Below are the code and all the weights of a small trained network. Each question names an input and a class and asks about switching units off, where a switched-off unit gives its printed mean instead of its output.

import numpy as np


def w(rows, s, z=0):
    codes = np.array(rows[::2]) - 128.0
    scale = np.full(codes.shape[1], s)
    scale[-1] = z or s
    return codes * scale


def f(y):
    return y / 2 * (1 + np.tanh(0.7978845608 * (y + 0.044715 * y**3)))


def log_softmax(a):
    a = a - a.max(-1, keepdims=True)
    return a - np.log(np.exp(a).sum(-1, keepdims=True))


def net(x, mask):
    res = np.array(x, float).reshape(1, 4) / 4 @ E
    y = f(res @ A[0][:, :-1].T + A[0][:, -1])
    res = res + np.where(mask, y, B[0][:, -1]) @ B[0][:, :-1]
    return log_softmax(res[-1] @ U[:, :-1].T + U[:, -1])


A, B = {}, {}
E = w([
[2,2,119],'x0',
[119,59,218],'x1',
[193,79,44],'x2',
[63,162,109],'x3',
],0.005)
A[0] = w([
[143,128,125,57],'N0',
[125,142,161,178],'N1',
[85,5,118,155],'N2',
[205,144,43,197],'N3',
[119,144,130,86],'N4',
[134,119,114,132],'N5',
[135,161,193,148],'N6',
[148,150,142,6],'N7',
[167,140,87,183],'N8',
[56,144,82,155],'N9',
[104,151,111,91],'N10',
[42,145,76,184],'N11',
[116,138,124,190],'N12',
[117,126,110,62],'N13',
[123,128,126,73],'N14',
[106,135,125,152],'N15',
[138,97,86,205],'N16',
[160,140,98,155],'N17',
[119,144,135,110],'N18',
[104,139,137,185],'N19',
[148,108,89,235],'N20',
[131,123,133,45],'N21',
[142,120,117,159],'N22',
[91,102,109,78],'N23',
],0.016,0.0024)
B[0] = w([
[132,122,152,121],'N0',
[116,106,86,147],'N1',
[4,60,251,255],'N2',
[119,251,148,229],'N3',
[135,112,117,125],'N4',
[115,131,144,131],'N5',
[70,88,63,167],'N6',
[117,107,167,128],'N7',
[130,188,156,173],'N8',
[220,107,180,168],'N9',
[158,108,123,130],'N10',
[242,110,196,183],'N11',
[140,140,112,140],'N12',
[136,122,156,122],'N13',
[134,122,135,121],'N14',
[150,133,119,136],'N15',
[71,148,155,160],'N16',
[130,169,162,158],'N17',
[131,115,109,128],'N18',
[144,134,91,144],'N19',
[81,172,146,164],'N20',
[136,112,143,118],'N21',
[114,135,142,136],'N22',
[131,105,204,150],'N23',
],0.031,0.0077)
U = w([
[55,159,133,65],'0',
[141,253,104,171],'1',
[112,108,16,142],'2',
[83,18,165,187],'3',
[249,109,109,6],'4',
],0.0046,0.0025)

Each question gives the input, the list of numbers given to net, and the class t.
The units are the neurons (one row each of A and B). Each row of codes is followed by its name. A weight is (code - 128) times the scale printed after its matrix; where a second scale follows, it is the last column's (A, B and U).
mask holds one flag per neuron, in row order. A switched-off neuron (its flag False) gives its mean, the last column of its row in B, instead of its output. The means were averaged over made-up inputs and are rounded, as every weight is.
A unit's drop is (log p(t) with every unit on - log p(t) with that unit switched off) / (log p(t) with every unit on - log p(t) with every unit switched off).
The circuit of an input: a set's keep is (log p(t) with only the set's units on - log p(t) with every unit switched off) / (log p(t) with every unit on - log p(t) with every unit switched off). Starting from the 12 units with the biggest drops (on a tie, the unit counted first), units are removed one at a time, each time the one whose removal leaves the highest keep (on an exact tie, the one counted first), for as long as the keep stays at least 0.8.
circuit, biggest first: the units of the circuit, biggest drop first
most important unit: the unit with the biggest drop
top k neurons: the k neurons with the biggest drops, biggest first
drop of u: that unit's drop, to one decimal
input [3,-1,7,-8], class 0: top 2 neurons => N2, N3
input [5,-4,-5,4], class 4: circuit, biggest first => N11, N9
input [-6,-3,-4,8], class 2: top 2 neurons => N6, N2
input [-1,3,7,7], class 1: top 2 neurons => N2, N6
input [-2,4,-7,5], class 2: top 2 neurons => N2, N6
input [-8,7,2,7], class 2: top 2 neurons => N2, N6
input [2,-3,7,1], class 1: most important unit => N3
input [-8,-4,-6,8], class 2: top 2 neurons => N6, N2
input [-3,5,8,-4], class 1: top 2 neurons => N2, N3
input [2,-5,-6,2], class 4: drop of N2 => 0.2
input [-5,2,4,1], class 1: drop of N2 => 0.3
input [1,-2,-3,1], class 4: drop of N2 => 0.7
input [-5,7,1,-3], class 2: drop of N3 => 0.2
input [3,-8,6,-2], class 1: top neuron => N3
input [-8,0,-5,7], class 2: top 3 neurons => N2, N6, N3
input [-2,-4,-8,-7], class 2: top 2 neurons => N2, N3
input [-7,4,4,-3], class 1: top 2 neurons => N2, N3
input [3,-2,-5,5], class 4: top 2 neurons => N2, N11
input [-5,-2,-8,4], class 2: top 3 neurons => N2, N6, N3
